1: 5  18  -1  7  -1  0  0  1  8  7  0  -3  1  5  11  1  -1  26  2  8  -1  5  2  -2  3  16  1  5  0  8  2  -4  1  5
2: 9  26  -2  13  -6  -2  -1  1  13  9  -1  0  0  4  -5  1  -6  22  1  1  -3  6  3  -3  6  23  1  6  5  9  -4  -10  -1  7
3: 0  2  12  4  0  -1  2  -6  9  11  -3  17  1  32  47  0  -10  6  0  -7  1  -1  2  10  2  17  -2  12  4  -5  1  -4  3  16
4: 2  -3  -2  3  4  0  -1  2  2  2  6  -2  1  -1  20  1  20  8  3  3  1  2  1  -2  0  -8  2  1  19  2  2  0  7  -3 | 1 2
5: 6  9  -3  10  0  1  -1  2  7  4  2  -2  0  -2  13  1  4  35  3  8  0  5  2  -1  2  12  2  1  7  10  0  -4  1  0 | 1 2
6: 5  1  2  0  4  2  4  1  0  -3  3  11  -1  1  26  0  7  14  2  5  1  0  1  2  0  9  2  -4  5  3  5  5  15  5 | 4 5
7: 5  0  -1  1  0  0  6  0  1  1  1  27  0  2  18  0  1  5  1  1  12  1  1  1  0  2  1  0  2  0  7  3  16  2 | 6 4
8: 3  0  2  0  2  0  5  -2  1  3  0  22  0  2  24  0  1  4  1  3  11  -1  1  3  0  5  1  0  3  -1  6  4  16  3 | 7 6
9: -4  32  -1  -5  4  1  -2  3  -2  2  -1  -5  2  8  -1  1  5  12  1  12  2  9  0  2  -1  2  1  4  0  2  4  4  4  16 | 1 2
10: -2  5  5  -5  5  1  0  -4  5  8  -1  -3  2  19  49  0  -1  20  1  4  4  2  1  10  1  17  -1  7  4  -4  6  1  9  12 | 3 6
11: 1  3  5  -6  3  -1  -1  -9  17  20  -2  -13  3  11  63  0  -7  25  2  -2  2  -4  2  11  3  27  -1  15  13  -3  5  -5  11  5 | 10 3
12: -1  0  3  -4  5  1  1  -1  0  6  -1  3  2  9  50  0  3  14  2  6  7  2  1  7  -2  0  1  5  3  -3  9  6  20  8 | 10 6
13: 5  -2  4  5  -2  -1  2  -4  8  15  -2  10  2  12  47  1  -6  20  2  0  14  0  4  4  2  13  1  9  7  -3  5  -5  10  6 | 10 12
14: -1  1  1  -3  5  1  1  1  -2  3  -2  0  2  9  22  1  6  17  2  10  3  6  1  5  -2  3  2  5  4  -1  7  5  8  11 | 6 12
15: 1  -5  6  9  1  -1  4  -2  1  8  -2  42  2  14  18  1  -2  4  1  1  7  5  2  3  0  -2  0  8  3  -3  7  1  13  4 | 7 8
16: 6  -3  5  11  -4  -1  3  1  4  7  -1  27  1  14  15  1  -1  12  1  4  1  6  3  -1  2  1  1  5  2  2  2  -1  5  6 | 15 7
17: -1  5  1  -3  6  2  -1  0  3  4  1  -3  2  7  41  0  8  29  2  11  2  2  0  6  -1  12  1  4  7  2  5  3  5  4 | 10 14
18: 6  -5  3  13  -1  -1  3  2  2  5  0  36  1  13  6  1  0  13  1  4  1  8  3  -2  1  -5  2  4  3  3  2  -1  6  2 | 16 15
19: 2  6  4  -3  3  1  1  -2  5  6  -1  0  1  9  42  0  0  22  1  4  3  2  1  6  1  17  0  4  3  0  3  2  8  7 | 10 17
20: -18  -5  8  -26  16  3  0  -3  -13  2  -4  14  7  25  58  0  9  11  1  14  14  6  -2  18  -9  -16  -1  6  1  -16  18  19  18  23 | 12 10
21: -6  51  1  -9  3  1  -3  1  1  3  -2  -9  2  8  13  0  1  17  1  3  4  9  0  4  1  4  0  6  2  0  4  2  2  16 | 9 1
22: -1  33  2  -2  2  1  0  1  3  2  -1  -2  1  13  11  0  -1  10  0  3  1  8  1  4  2  9  0  3  2  1  2  1  0  18 | 9 21
23: 6  21  0  8  0  1  1  1  9  4  1  2  -1  9  17  0  0  30  3  6  -1  2  2  0  4  25  1  1  4  10  0  -3  0  4 | 1 5
24: -2  2  7  -5  3  1  0  -4  4  11  -2  2  3  25  38  0  -3  14  1  1  4  4  1  9  0  12  -1  10  3  -6  7  3  8  20 | 10 19
25: -3  6  6  -4  3  1  0  -2  2  6  -2  -1  1  22  33  0  -3  16  1  2  1  4  1  6  1  16  -1  4  1  -2  3  1  5  23 | 24 10
26: -9  12  7  -12  7  2  -2  -1  -2  5  -2  -7  4  22  29  0  2  14  1  8  4  8  0  8  -2  4  0  8  1  -5  5  6  3  26 | 25 24
27: 2  -2  7  6  1  0  3  -1  1  5  -1  20  1  20  1  1  1  8  1  1  3  4  2  2  0  2  0  4  1  -1  4  1  4  14 | 16 18
28: 3  6  1  2  1  1  1  -1  7  5  0  -1  1  3  40  0  2  23  2  7  -1  2  1  4  2  17  1  3  4  4  3  -1  2  8 | 19 17
29: 0  3  -2  1  1  0  -4  1  4  11  -3  -15  4  14  30  1  2  30  3  14  3  11  3  2  0  1  2  12  4  0  5  -1  5  12 | 14 17
30: 7  3  -2  7  -3  -2  -2  -2  12  17  -3  -11  2  9  29  1  -5  32  4  7  0  8  4  1  3  13  2  13  9  2  3  -7  6  5 | 29 28
31: -4  2  3  -8  5  1  -2  -3  2  8  -2  -7  3  20  38  1  -1  22  2  11  4  5  1  9  -1  9  0  8  4  -4  7  3  7  16 | 10 24
32: 4  3  1  7  0  0  1  0  5  8  0  4  1  13  13  1  -1  19  1  4  1  7  3  1  2  12  1  3  2  2  2  -1  5  14 | 1 14
33: -5  3  3  -10  7  3  -1  1  -5  -2  0  -1  2  15  22  1  8  19  2  12  4  8  0  7  -3  -1  1  1  1  -2  9  10  9  14 | 14 26
34: 1  5  4  0  2  0  0  0  2  6  -1  1  0  18  16  0  -1  18  1  3  1  7  2  4  1  12  0  4  1  0  4  1  4  17 | 32 25
35: -2  1  6  -5  5  1  2  -1  -2  3  -1  9  2  14  34  0  3  13  1  6  4  4  1  6  -2  2  0  3  2  -4  7  7  10  17 | 14 33
36: 1  -2  2  -3  4  1  2  0  -3  4  0  10  2  9  30  1  5  8  2  7  8  3  1  4  -2  -4  2  3  3  -3  11  7  17  11 | 35 14
37: 7  -7  2  9  -2  -1  1  0  5  8  -1  9  1  13  16  1  -3  17  1  3  1  6  4  0  2  6  2  6  3  2  4  -2  6  3 | 32 16
38: -2  -4  3  -7  3  1  0  -1  -1  9  -2  1  4  14  38  1  1  17  2  7  6  7  1  7  -2  0  0  7  4  -4  10  5  12  5 | 12 35
39: 4  4  3  3  2  0  2  0  4  5  0  7  1  12  28  0  0  19  1  5  1  5  2  0  1  13  1  2  2  1  4  1  7  12 | 32 34
40: 5  3  2  1  4  1  3  1  1  -1  2  9  0  5  22  0  5  18  2  6  0  3  1  2  1  7  1  -3  -7  4  4  4  10  -7 | 6 39
41: -4  16  1  -4  3  1  -2  2  -1  1  -1  -3  2  18  3  0  3  13  1  8  2  11  1  3  -1  2  1  3  1  -1  4  4  1  22 | 9 22
42: 1  -2  2  -3  4  0  1  -2  1  6  -1  4  2  10  44  1  1  14  2  5  6  2  1  6  -2  4  1  7  5  -5  11  4  17  7 | 12 38
43: 6  15  0  8  -3  -1  0  1  7  7  -1  -2  1  12  10  1  -5  13  1  0  -3  8  2  -2  5  21  0  6  2  2  -3  -6  -1  15 | 32 1
44: 2  -4  0  2  1  0  0  2  0  6  -1  4  3  10  21  1  4  20  3  9  3  8  2  0  -1  -1  2  6  4  5  9  3  8  6 | 14 37
45: 2  4  4  3  1  1  1  0  -1  0  0  9  1  16  10  1  2  18  1  7  2  7  2  2  -1  2  1  2  0  0  4  3  5  15 | 34 32
46: 1  21  2  0  1  1  0  1  1  4  0  -4  0  8  10  0  1  20  2  7  0  6  1  1  1  13  0  5  3  3  0  0  1  16 | 22 1
